Read these off the array that follows.
1) Find the third largest entry.
2) Find the smallest entry.
3) Find the entry just left of 155.
4) Find the 3rd entry in reading order.
5) Find the first entry in reading order.
((116, 130, 134, 120, 143, 132, 126, 132, 124, 129, 99, 122), (139, 124, 121, 138, 116, 121, 130, 124, 132, 123, 155, 133))
1) 139
2) 99
3) 123
4) 134
5) 116

[119 117 127 132 127 150 137 143 123 120 124 116 126 124]
The entry just right of 137 is 143
Read off the entry just left of the smallest entry.
A: 124

A = ((121, 122, 136, 128, 133, 126, 136, 156), (115, 131, 136, 126, 123, 134, 120, 136), (129, 130, 125, 118, 128, 135, 134, 135), (122, 120, 126, 139, 129, 130, 143, 115), (126, 134, 124, 130, 127, 133, 119, 135), (131, 148, 132, 125, 121, 133, 130, 135), (120, 113, 126, 124, 130, 138, 132, 132), (127, 132, 136, 129, 127, 146, 119, 113))
The second entry in reading order: 122
The first entry in reading order -> 121
The largest entry?
Answer: 156
The 2nd largest entry?
Answer: 148
The 3rd largest entry?
Answer: 146

arr =
[[109 140 109 105 131 110 130 142 107 142 136 142 104 109 127]
 [147 114 142 137 126 127 122 113 133 114 106 108 135 122 142]
 [135 125 126 136 112 137 112 120 127 118 115 120 135 128 118]
 [121 140 122 122 120 130 119 134 116 135 126 137 119 119 121]
 [128 122 120 117 135 109 133 128 120 128 125 123 119 115 139]
 [137 131 131 133 126 132 125 128 128 128 123 127 132 126 132]
 [129 115 122 129 115 127 116 115 127 113 116 114 130 126 117]
 [116 122 114 125 117 128 121 123 126 120 131 124 128 134 108]
 [104 138 109 103 129 110 129 140 107 141 136 141 103 110 123]
 [133 130 122 130 132 126 133 134 130 132 135 132 133 130 131]]
Indices start at 1.
Read off the entry in the top-right corner.
127
Read off the top-left entry.
109
The bottom entry of the column that holds the largest entry: 133
The entry in row 2 and column 1 is 147
The entry at row 3, column 1: 135
Read off the entry in row 1 and column 3.
109
The entry at row 3, column 2: 125
Read off the bottom-right entry.
131
Read off the entry in row 1 and column 2.
140

B =
[[124 118 123 127 131 123 133 131 148 123 122 126 126]
 [133 139 128 137 128 118 118 125 135 129 132 125 115]
 [130 128 133 136 124 136 123 127 126 124 107 127 124]
 [129 138 123 143 137 127 121 116 135 126 132 124 131]
 [128 122 121 124 132 123 132 130 144 116 122 132 126]
 [125 135 131 136 137 129 132 115 136 137 126 140 133]
 [130 130 129 129 112 128 130 121 132 125 131 129 131]
 [127 127 134 136 124 133 122 125 126 123 107 127 124]
 [127 136 136 128 128 115 114 126 133 128 125 125 119]
 [130 112 125 130 129 125 128 131 147 129 126 125 127]
 [127 140 127 129 123 141 123 139 136 131 117 127 131]
 [130 128 120 122 132 124 128 130 137 112 124 140 126]]
The last entry, reading row by row -> 126
The smallest entry in the last column: 115
The largest entry in the last row: 140
The second entry on the diagonal from the top-right corner: 125
The third entry on the main diagonal is 133
Which number is the smallest entry in the last row?
Answer: 112
The second largest entry -> 147
The smallest entry in the first column is 124
Which number is the 3rd entry in reading order?
Answer: 123
Which number is the fifth entry in reading order?
Answer: 131
Which number is the entry just right of the largest entry?
Answer: 123
The largest entry in the first column is 133
The last entry in the row that holds the largest entry is 126
The bottom entry of the column that holds the largest entry -> 137
The second entry, reading row by row is 118
The bottom-left entry -> 130
Which number is the entry directly below the largest entry?
Answer: 135
The fourth entry, reading row by row: 127
Which number is the third-last entry, reading row by row?
Answer: 124
Which number is the second entry on the main diagonal?
Answer: 139
The entry just left of the largest entry: 131

X = 119,152,134,138,153,121,113,114,110,147,99,141,111,113
Read off the entry just left of 121.
153
Read off the entry just right of the largest entry.
121
The entry just right of 99 is 141

Read these off the grid that follows.
1) The entry just left of the largest entry?
2) The first entry, reading row by row?
3) The entry directly above 111?
4) The second entry on the diagonal from the top-right corner?
5) The last entry, reading row by row?
6) The second-last entry, reading row by row?
7) The entry just right of 117?
8) The smallest entry in the last row?
129,129,129,131,125,132,130,130,130,123,125,129,123,125
131,130,129,130,126,129,131,133,133,134,133,130,132,136
135,132,130,131,123,130,132,137,139,140,138,132,134,145
126,126,121,129,130,128,119,127,127,135,128,123,126,127
127,122,134,123,117,132,134,118,133,127,119,129,132,125
139,126,119,120,101,128,146,111,121,140,144,133,153,120
127,122,133,123,118,131,133,119,132,127,120,129,132,126
1) 133
2) 129
3) 118
4) 132
5) 126
6) 132
7) 132
8) 118

Questions about the grid below. Indices start at 1.
1) Find the entry in the bottom-right corner.
2) Find the top-left entry.
3) Find the entry directly below the smallest entry.
4) Find the entry in row 1 and column 3.
5) Find the entry directly above the largest entry.
6) Find the entry just right of the smallest entry.
7) Find the bottom entry of the column that holds the largest entry.
8) Find the entry in row 3 and column 1.
[[116 123 108 122 107 101 108 138 110 136]
 [117 136 137 114 118 124 117 113 134 112]
 [145 127 120 140 132 137 129 135 130 147]
 [137 131 112 141 116 117 120 144 126 139]
 [128 111 116 122 128 123 125 127 110 138]
 [131 110 125 124 144 135 142 127 112 142]
 [128 152 130 137 109 117 114 137 147 117]
 [123 143 133 124 112 120 112 123 140 114]
 [134 113 108 135 128 121 129 141 111 146]]
1) 146
2) 116
3) 124
4) 108
5) 110
6) 108
7) 113
8) 145

[[142 130 121 122 143 140 128 125 107 128]
 [132 125 121 127 126 129 131 123 130 125]]
Rows and columns are numbered from 1.
The entry directly below 142 is 132
Which number is the entry at row 1, column 1?
Answer: 142
The bottom entry of the column that holds the smallest entry is 130
The entry directly below 143: 126
The smallest entry: 107
Which number is the entry just right of 126?
Answer: 129
The entry just left of the smallest entry -> 125

x = [114 106 129 129 114 129 119 124 140 129 124 129 152 135 129 123]
Give the first entry from the left.
114
Give the third entry from the right.
135
The second entry from the left -> 106
The last entry: 123
